Here is a tiny trained network, its code and every weight. The questions are about switching its units off for an input and a class, where a switched-off unit gives its printed mean instead of its output.

import numpy as np


def w(rows, s, z=0):
    codes = np.array(rows[::2]) - 128.0
    scale = np.full(codes.shape[1], s)
    scale[-1] = z or s
    return codes * scale


def f(y):
    return y / 2 * (1 + np.tanh(0.7978845608 * (y + 0.044715 * y**3)))


def log_softmax(a):
    a = a - a.max(-1, keepdims=True)
    return a - np.log(np.exp(a).sum(-1, keepdims=True))


def net(x, mask):
    res = np.array(x, float).reshape(1, 4) / 4 @ E
    y = f(res @ A[0][:, :-1].T + A[0][:, -1])
    res = res + np.where(mask, y, B[0][:, -1]) @ B[0][:, :-1]
    return log_softmax(res[-1] @ U[:, :-1].T + U[:, -1])


A, B = {}, {}
E = w([
[11,102,78],'x0',
[162,54,185],'x1',
[169,94,55],'x2',
[128,128,127],'x3',
],0.011)
A[0] = w([
[217,206,112,112],'neuron 1',
[143,35,155,131],'neuron 2',
[131,52,165,103],'neuron 3',
[187,51,36,110],'neuron 4',
[149,222,41,112],'neuron 5',
[113,28,167,112],'neuron 6',
[88,198,186,109],'neuron 7',
[193,209,157,138],'neuron 8',
[174,90,130,109],'neuron 9',
[162,176,167,106],'neuron 10',
[166,128,143,108],'neuron 11',
[178,140,156,78],'neuron 12',
[232,170,99,130],'neuron 13',
[145,227,85,123],'neuron 14',
[78,94,107,111],'neuron 15',
[109,192,57,119],'neuron 16',
[134,108,123,151],'neuron 17',
[141,44,146,115],'neuron 18',
[74,86,81,136],'neuron 19',
[135,158,117,138],'neuron 20',
[38,138,112,151],'neuron 21',
[164,110,61,103],'neuron 22',
[118,177,92,253],'neuron 23',
[193,96,6,133],'neuron 24',
[222,231,114,60],'neuron 25',
[105,150,203,131],'neuron 26',
[162,104,70,93],'neuron 27',
[66,109,78,109],'neuron 28',
],0.011,0.0054)
B[0] = w([
[122,59,61,216],'neuron 1',
[213,203,111,191],'neuron 2',
[149,206,61,170],'neuron 3',
[19,190,208,212],'neuron 4',
[214,171,117,217],'neuron 5',
[217,183,69,191],'neuron 6',
[73,174,198,195],'neuron 7',
[76,71,102,220],'neuron 8',
[152,127,112,159],'neuron 9',
[21,76,64,170],'neuron 10',
[123,98,82,150],'neuron 11',
[82,130,98,163],'neuron 12',
[42,46,107,224],'neuron 13',
[220,182,141,199],'neuron 14',
[124,59,68,185],'neuron 15',
[199,147,117,209],'neuron 16',
[143,145,153,140],'neuron 17',
[218,197,59,173],'neuron 18',
[95,56,91,219],'neuron 19',
[153,119,106,141],'neuron 20',
[125,80,120,255],'neuron 21',
[28,190,219,163],'neuron 22',
[227,129,162,232],'neuron 23',
[28,154,254,230],'neuron 24',
[106,102,70,214],'neuron 25',
[73,133,215,185],'neuron 26',
[42,158,177,154],'neuron 27',
[140,91,90,219],'neuron 28',
],0.0062,0.007)
U = w([
[84,52,36,82],'0',
[128,159,118,255],'1',
[48,225,193,77],'2',
[199,255,44,62],'3',
],0.0092,0.0078)

Each question gives the input, the list of numbers given to net, and the class t.
The units are the neurons (one row each of A and B). Each row of codes is followed by its name. A weight is (code - 128) times the scale printed after its matrix; where a second scale follows, it is the last column's (A, B and U).
mask holds one flag per neuron, in row order. A switched-off neuron (its flag False) gives its mean, the last column of its row in B, instead of its output. The means were averaged over made-up inputs and are rounded, as every weight is.
A unit's drop is (log p(t) with every unit on - log p(t) with that unit switched off) / (log p(t) with every unit on - log p(t) with every unit switched off).
The circuit of an input: a set's keep is (log p(t) with only the set's units on - log p(t) with every unit switched off) / (log p(t) with every unit on - log p(t) with every unit switched off). Starting from the 12 units with the biggest drops (on a tie, the unit counted first), units are removed one at a time, each time the one whose removal leaves the highest keep (on an exact tie, the one counted first), for as long as the keep stays at least 0.8.
units of the circuit, in order: the units of the circuit, biggest drop first
k most important neurons: the k neurons with the biggest drops, biggest first
drop of u: that unit's drop, to one decimal
input [3,-8,2,0], class 3: most important neuron	neuron 5
input [-4,4,-2,-4], class 0: units of the circuit, in order	neuron 14; neuron 10; neuron 24
input [-5,-4,7,-6], class 2: units of the circuit, in order	neuron 24; neuron 4
input [-6,7,3,0], class 3: 4 most important neurons	neuron 2; neuron 18; neuron 3; neuron 6
input [1,0,4,3], class 2: 2 most important neurons	neuron 24; neuron 4
input [1,-3,-1,2], class 3: units of the circuit, in order	neuron 24; neuron 13
input [7,7,8,5], class 2: 3 most important neurons	neuron 4; neuron 24; neuron 22
input [5,-4,6,2], class 2: 2 most important neurons	neuron 24; neuron 4
input [-4,6,0,0], class 3: 2 most important neurons	neuron 2; neuron 18
input [6,5,7,2], class 2: 3 most important neurons	neuron 4; neuron 24; neuron 22
input [7,-4,-5,-2], class 0: drop of neuron 28	0.1
input [-4,8,-7,4], class 3: drop of neuron 26	-0.2
input [-7,0,4,-1], class 0: drop of neuron 14	0.0
input [-8,5,7,7], class 0: units of the circuit, in order	neuron 13
